Each row has two labels, one from each of two sets.
[-17   5 -62   2   0  -3  24 -24 -29 -22  -5   0  -8  -2  -3 -17  55  -6
  56]	zipub/Babal
[ 38   6  55  21 -10  15   9   3  23   0  11  -7  31   4  20   2 -41   1
 -29]	nopul/Babal
[ 36  -5  -4   3  -2  40  26  11  11 -12   6   3  26   7  -2 -13 -40   9
 -24]	zipub/Babal
[-33   2   0  15  12   0  14 -36 -21 -27  -9  -7 -22  -5  -4  -9  50   6
  46]	Lufug/rer
[  6 -15 -71  -4  -7 -14  19  -9  11 -12  -3  -5  -3  -5  -2   2  -4  -3
 -11]	nopul/gog
[ 27 -15  -2  18  -5  57  40   5  19 -29   1 -19  14   0   0  -8 -54   8
 -26]	nopul/rer
[  8  -4 -33   5   5   3  16  12   7  -8   2 -10  11   2   5  -3 -10   2
  -9]	nopul/rer
[ 11  -7 -48  15  -7  17  33   3  10 -14  -5  -9   9  -4  11  -4 -17  -6
 -11]	nopul/rer
[-35  -3  -5  -6  13 -10  -7 -23 -18  -8 -10   0 -28  -6  -7  -4  44   1
  34]	Lufug/gog
[ 23  -3 -17  20   3  29  30   5  14 -17   4  -6  15   5   0  -7 -20   9
 -19]	nopul/rer
[  1  -3 -69  11  -4  10  27  -2  -1 -15  -5  12   7 -11   0  -5   1 -15
   1]	nopul/rer
[ 25 -13  12   6  -2  34  34 -10  23 -24   5 -18   2   2  -9  -2 -36   9
 -25]	nopul/Zafiv
[ 33 -29 -17  22  -2  52  49 -11  26 -31   9  -8  24  12   1 -15 -56   8
 -37]	nopul/rer
[ 12  -9   1  16   8  29  18  10  17  -6  -1 -17   4   7  -9  -2 -40  19
 -26]	nopul/rer
[ -21   -4 -107   -5   -5  -39   14   -9  -12  -20  -13    8    0  -11
   20   -3   45  -27   19]	nopul/gog
[  0 -16 -17  27  12  58  48 -13   8 -36   4  -5   7  -7  -5 -16  -6  16
   1]	nopul/Babal
[ 26 -23  47   9  13  63  36 -21  11 -30  13  13  18  11 -26 -19 -32  22
 -20]	zipub/rer
[ -1  10 -44  24  -9  13  21 -12 -17 -16   0 -10  -3  -2  -4 -10  20  -2
  30]	nopul/rer
[ 12  -3  14  30  -2  35  34 -29   1 -24   1   2  14   0  -9 -11   2   6
   3]	nopul/Babal
[  5   6 -79 -13 -15 -21  19  -3  -5 -11  -3 -15   5  -6  13  -2  17 -19
  21]	nopul/Babal
[ -1   2 -40  39  -6  14  28 -15   1 -19  -6 -11   5  -7   6   0  -4   3
   3]	nopul/Zafiv
[  7 -17  -2   9   3  24  19 -15  -6 -19  21   2  15  10 -12 -15  -5  14
   3]	zipub/rer
[ 15  -3 -20  44   1  12  43 -18  12 -27   3 -15  13  -3   8   2 -17   1
  -7]	nopul/rer
[ 36 -17  27 -17  -1  57  24  14  36 -13   4 -14  10   9   2 -11 -61   7
 -47]	Lufug/rer
[ 13   7 -50  20  -9  44  30  21   3 -13  -3 -19  16  -6   9  -7 -14 -10
   2]	nopul/rer
[ 16   8 -23  44   0  35  30   9  -5 -17  11  -7  26  -4  -4 -14 -25  11
   3]	nopul/Babal
[ 43 -19  19  -2 -10  31  34  -5  25 -17  17  -2  23   9 -11  -7 -58  11
 -36]	zipub/rer
[ -7   2 -25 -15   5  46  28  -3  -3 -28 -18   8 -12  -9 -12 -16  36 -10
  28]	Lufug/Babal
[ 10  11 -42  37 -10  19  34  17  -2 -10  -4 -16  13  -8   9  -2  -6   1
   2]	nopul/rer
[  4  -3 -66   8  -6  13  25   6   0 -16 -15   7   0  -5  -5 -16  18  -5
   6]	nopul/Babal
[ 23 -29  44 -18   7  29  11  -1  28   0  10  -8  -2  10 -11   4 -58  17
 -47]	Lufug/gog
[ 13 -12 -86 -11  -4   0  33 -10   6 -26  -4  18   6  -6  -6 -14   9 -14
  -2]	nopul/Zafiv
[ 23 -17 -49  -8   9  58  48  19  21 -28  -8 -15   1   4 -16 -22 -29  15
 -25]	nopul/rer
[ 26  -2 -40 -14  -9  28  43  17  19 -18  -4 -24  -7  -1   6  -9 -39   1
 -25]	nopul/Babal
[ 20 -11  -2  -8  -5  22  25 -19   6 -21   6 -12   3   4 -11  -8 -16   7
  -4]	zipub/rer
[ 20   6   4  65  -9  12  27 -15  13  -4  14 -28  14  -5   9   4 -50  19
 -21]	nopul/Zafiv
[  0  -5 -51  16  32  43  36  -3 -11 -24  -7  -2   0 -12  -8  -9  -5   5
  11]	nopul/rer
[ -1 -30 -72   4  -5  16  41 -16  15 -26  -1  -9   4  -9  -3  -2 -34   1
 -18]	nopul/gog
[ 10  15  21  44  -7  42  39 -14   7 -20  11 -22  18  -6   7  -5 -22   5
  -2]	nopul/Babal
[-12  11 -66  -9   5  -2  28  -1 -11 -26 -21 -16 -21  -8   9 -17  52  -3
  44]	nopul/Babal
[ -1  -1  19  47  17  42  31 -10  -1 -14   4   0   7  -1  -9 -21  -5  22
   8]	nopul/rer
[ -2   2 -69  39   0  15  35 -15 -10 -19  -5   2   3 -13 -12 -10  16   1
  13]	nopul/Zafiv
[ 13   1 -99  -3  -6 -34   9  -4 -14  -2   0 -13  -7 -11 -15  -5   2  17
  11]	nopul/gog
[ 33 -15 -39  -2 -11  46  33  10  17 -20   4   6  23   1   1  -7 -40  -7
 -26]	nopul/Babal
[  9  -9 -47  -2   5  13  35   6  13 -29  -5 -14   4  -3  19  -5 -14 -14
 -10]	nopul/Babal
[  9  11 -31  23  -2  21  28   3  -2 -14  -8  -1   1  -3  -7  -9   7   1
  10]	nopul/rer
[ 30 -17  13  16  -6  39  33   5  28 -17  15 -23  35   9  18  -1 -64  -2
 -44]	nopul/Babal
[ 28 -16 -14  -7   0  31  24   3  13 -16  15   1  24  10 -11 -12 -32   1
 -25]	zipub/rer
[ -2  -7 -92  15  -2   3  41   4  -3 -25 -17 -13   4 -15  17 -14  26 -14
  25]	nopul/rer
[ 24 -13  -4 -16  -8  20  13 -10   7 -17  17  -5  14  10  -3 -10 -22   2
  -5]	zipub/Babal
[ 12   1 -66  28 -11  11  37  -3   5 -13  -5 -13   6 -10  -5  -3 -24  -2
  -8]	nopul/Zafiv
[ 26 -20  22 -20  11  59  28  14  32 -20  -6 -12  -7   9 -11  -9 -30  10
 -22]	Lufug/Babal
[ 17  -8   5  33   4   8  28 -15  26 -13  -7 -18 -10  -1  -3  -2 -23  13
 -35]	nopul/rer
[  7 -14 -50 -26   6  38  32   3  10 -29  -5  -1   2   2  -7 -18   6   9
   4]	Lufug/Babal
[ 23 -19  19   6  10  84  39  14  27 -21   6  -4   7   3 -15  -4 -52  18
 -33]	Lufug/Babal

Each row has two labels, one from each of two sets.
[ -30   36   53  -11   32  -22   66   -9   42  -54  -24   22  -22   42
  -28 -116  -21   17   51]	Z/[69]
[-23  16  23   1 -24   2  23  -7  11 -67 -27  12  17  -1   5 -58  -2   1
  33]	W/[69]
[ -1  35   5 -10  36 -46  -3 -14 -11  19  14   1  -6  17  17  35   3   5
  15]	V/[76]
[ 30 -48 -24   4 -12  73  17  -6  -9  37   5  -9  -5  25  11  86  16   6
   2]	D/[79]
[ 12   6  20  -1  35 -18 -29  -7 -41 -26   6  -2  25   2  21  10   9   4
  24]	D/[69]
[ 12 -28 -13  -7   6  43  29  -2 -30   7  -8   5  12  -9   3  18   9   3
   8]	D/[74]
[ -2  11  -3   6  29  22  40  12   9 -34  -8  -3  24  -2  -8 -12   9  -4
  49]	W/[69]
[ 17  10  -3  -4 -11 -25  19   2  10  37  20   8  -2  12  -5  97  26  -1
  13]	V/[76]
[-23   9   6   4   7  14  26   9  -9 -49 -19  18  24 -13  -3 -34  15  -7
  36]	W/[79]
[ 10  16  -9  -6 -12 -48  -1 -10 -23  19  19  21  -6  11  26 109  12  -9
 -19]	V/[69]
[  4 -16  -2  -9 -37  28   8 -15  -2 -32 -19  20  14  -1   6  30  16   7
  10]	W/[69]
[-14   8  13  -1  -9   8  15   2 -19 -22 -15  12  37 -13   4 -61   1   8
  17]	W/[69]

Each row has two labels, one from each of two sets.
[-24  -6 -17   1 -15  11 -40  41  -2  19  28  30   1  14 -13  17  -9  -2
  -1]	Y/(34)
[ -3 -18 -10  -7   3  29 -17 -18   1   8  27  15   6   7  -1  28 -19 -17
   4]	Y/(48)
[ -7  21 -27  16  24   1   4   5 -15  -9   0  20  13   4   3  -2 -12  -4
  -5]	E/(43)
[  5  -6  -4  -4  14  -7 -15  11  -5  11  27  19   4  15  -2  13  -3   5
  -8]	Y/(43)
[-15  -3  -3  -6  14 -18 -18  24  -5  16  22  34  14  10   4   6   1  -8
   2]	Y/(43)
[-17   2 -19   4  -4  -5 -34  -7   7   6   5   7   4  10 -12  21  17   9
   6]	Y/(44)
[-29   6 -28  -3   4   5 -14  -9   5  -3  17  -1   3   4  -9 -28   1   2
   6]	E/(40)
[-12 -14 -13   8  -8  15 -12 -25 -10 -10  26  24   1   5  -3  -3  -3   0
  -7]	E/(34)
[-25  -8  13  27   7  15 -18  -8 -12  20  21  38  16   2  24  20 -14 -12
 -22]	Y/(48)
[  8  -6 -26 -13   1  20 -48   2  -7  19  31  11   6  16 -20   8   2   6
  15]	Y/(34)
[-16  -6 -35   8   2  17 -33  11  -4  21  23  -1   7   9 -14  -5  -1  -9
   2]	E/(34)
[-20  13 -27  27  38 -24  13  10 -26   7 -20  12  16  12  15  -2  10   3
 -24]	Y/(43)
[-28   2 -11  13   9   0  -2  -5  20 -14 -33  -9 -10   5  -4  12   1  -4
   5]	F/(34)
[ -5  -9  21   7  -5   5 -18  -3   0  11  16  31   4   4  14  23 -12  -1
   1]	Y/(48)
[-17  -4 -18   9  16  16 -35  -7 -10  25   3  -1  15   4   3   3  -9   3
  -3]	Y/(34)
[-12  -3 -30 -13  -8  25 -46   9   5  41  40 -13  -5  17 -26   4 -10  -2
  23]	Y/(40)
